Small tables with named rows and columns. After each table, cells are looked up by row and column.

dedak
|  | pav | rivuti | fod | viv | vig | puz | samugur |
|---|---|---|---|---|---|---|---|
| sir | 148 | 208 | 126 | 75 | 181 | 143 | 163 |
| midavo | 131 | 119 | 116 | 186 | 25 | 28 | 162 |
| tefeko | 28 | 174 | 110 | 155 | 85 | 196 | 143 |
| nif | 115 | 136 | 81 | 214 | 57 | 163 | 59 |
| demu | 153 | 184 | 194 | 82 | 73 | 28 | 126 |
| soko | 52 | 54 | 205 | 144 | 182 | 89 | 145 |

What is the pav of demu in dedak? 153
What is the pav of soko in dedak? 52
What is the rivuti of midavo in dedak? 119
What is the samugur of midavo in dedak? 162
What is the viv of demu in dedak? 82
What is the puz of nif in dedak? 163
What is the viv of tefeko in dedak? 155
What is the rivuti of soko in dedak? 54
What is the fod of sir in dedak? 126
What is the vig of sir in dedak? 181
What is the puz of tefeko in dedak? 196
What is the samugur of soko in dedak? 145
What is the puz of soko in dedak? 89
What is the pav of nif in dedak? 115
What is the rivuti of demu in dedak? 184

zun
         sof  talide  kam  fivaput  pekas  pokami  bageme  pef  kaderiv  novog
turud    132      52  127      129    106     132     141  143       81    153
tidip    100     145  130       87     66      24     131  125      117    119
bod      114      95   67      111    121      80     109   96       80    120
fulukag  120     156   66      118    148     164     105   79      165    136
nureren  111     194  161      123    151     106     116   84      134    109
guloko    82      78  136      113    181     121     119  153       74     86
kog      129     123   55      123     66      89     108   87      125    118
noligo   125     118  147      124     82     109      88  130       95    113

bod, kam: 67
turud, talide: 52
noligo, pokami: 109
kog, kam: 55
nureren, kaderiv: 134
guloko, fivaput: 113
nureren, pef: 84
guloko, kam: 136
bod, novog: 120
bod, talide: 95
bod, kaderiv: 80
kog, pef: 87
turud, pef: 143
turud, kam: 127
fulukag, kam: 66
bod, pekas: 121
nureren, novog: 109
Which row has the largest pef? guloko

gozifot.tsv
	mori	vomilov	gibonit
talito	0.04	0.76	0.26
muv	0.31	0.33	0.28
fus	0.35	0.52	0.40
megep	0.31	0.38	0.25
fodorer	0.33	0.47	0.31
laf	0.21	0.61	0.15
gobofi	0.25	0.22	0.16
reb	0.14	0.36	0.43
kimesor	0.44	0.29	0.34
lod	0.11	0.56	0.36
sig	0.42	0.30	0.49
bazumo	0.18	0.55	0.44

What is the mori of muv in gozifot? 0.31
What is the vomilov of lod in gozifot? 0.56
What is the mori of lod in gozifot? 0.11
What is the gibonit of talito in gozifot? 0.26
What is the mori of fus in gozifot? 0.35
What is the mori of kimesor in gozifot? 0.44
What is the gibonit of fus in gozifot? 0.40
What is the vomilov of fus in gozifot? 0.52
What is the vomilov of laf in gozifot? 0.61
What is the vomilov of sig in gozifot? 0.30
What is the gibonit of laf in gozifot? 0.15
What is the mori of megep in gozifot? 0.31
What is the gibonit of fodorer in gozifot? 0.31
What is the vomilov of gobofi in gozifot? 0.22
What is the mori of bazumo in gozifot? 0.18
What is the gibonit of bazumo in gozifot? 0.44
What is the gibonit of reb in gozifot? 0.43
What is the mori of laf in gozifot? 0.21
What is the vomilov of kimesor in gozifot? 0.29
What is the vomilov of fodorer in gozifot? 0.47

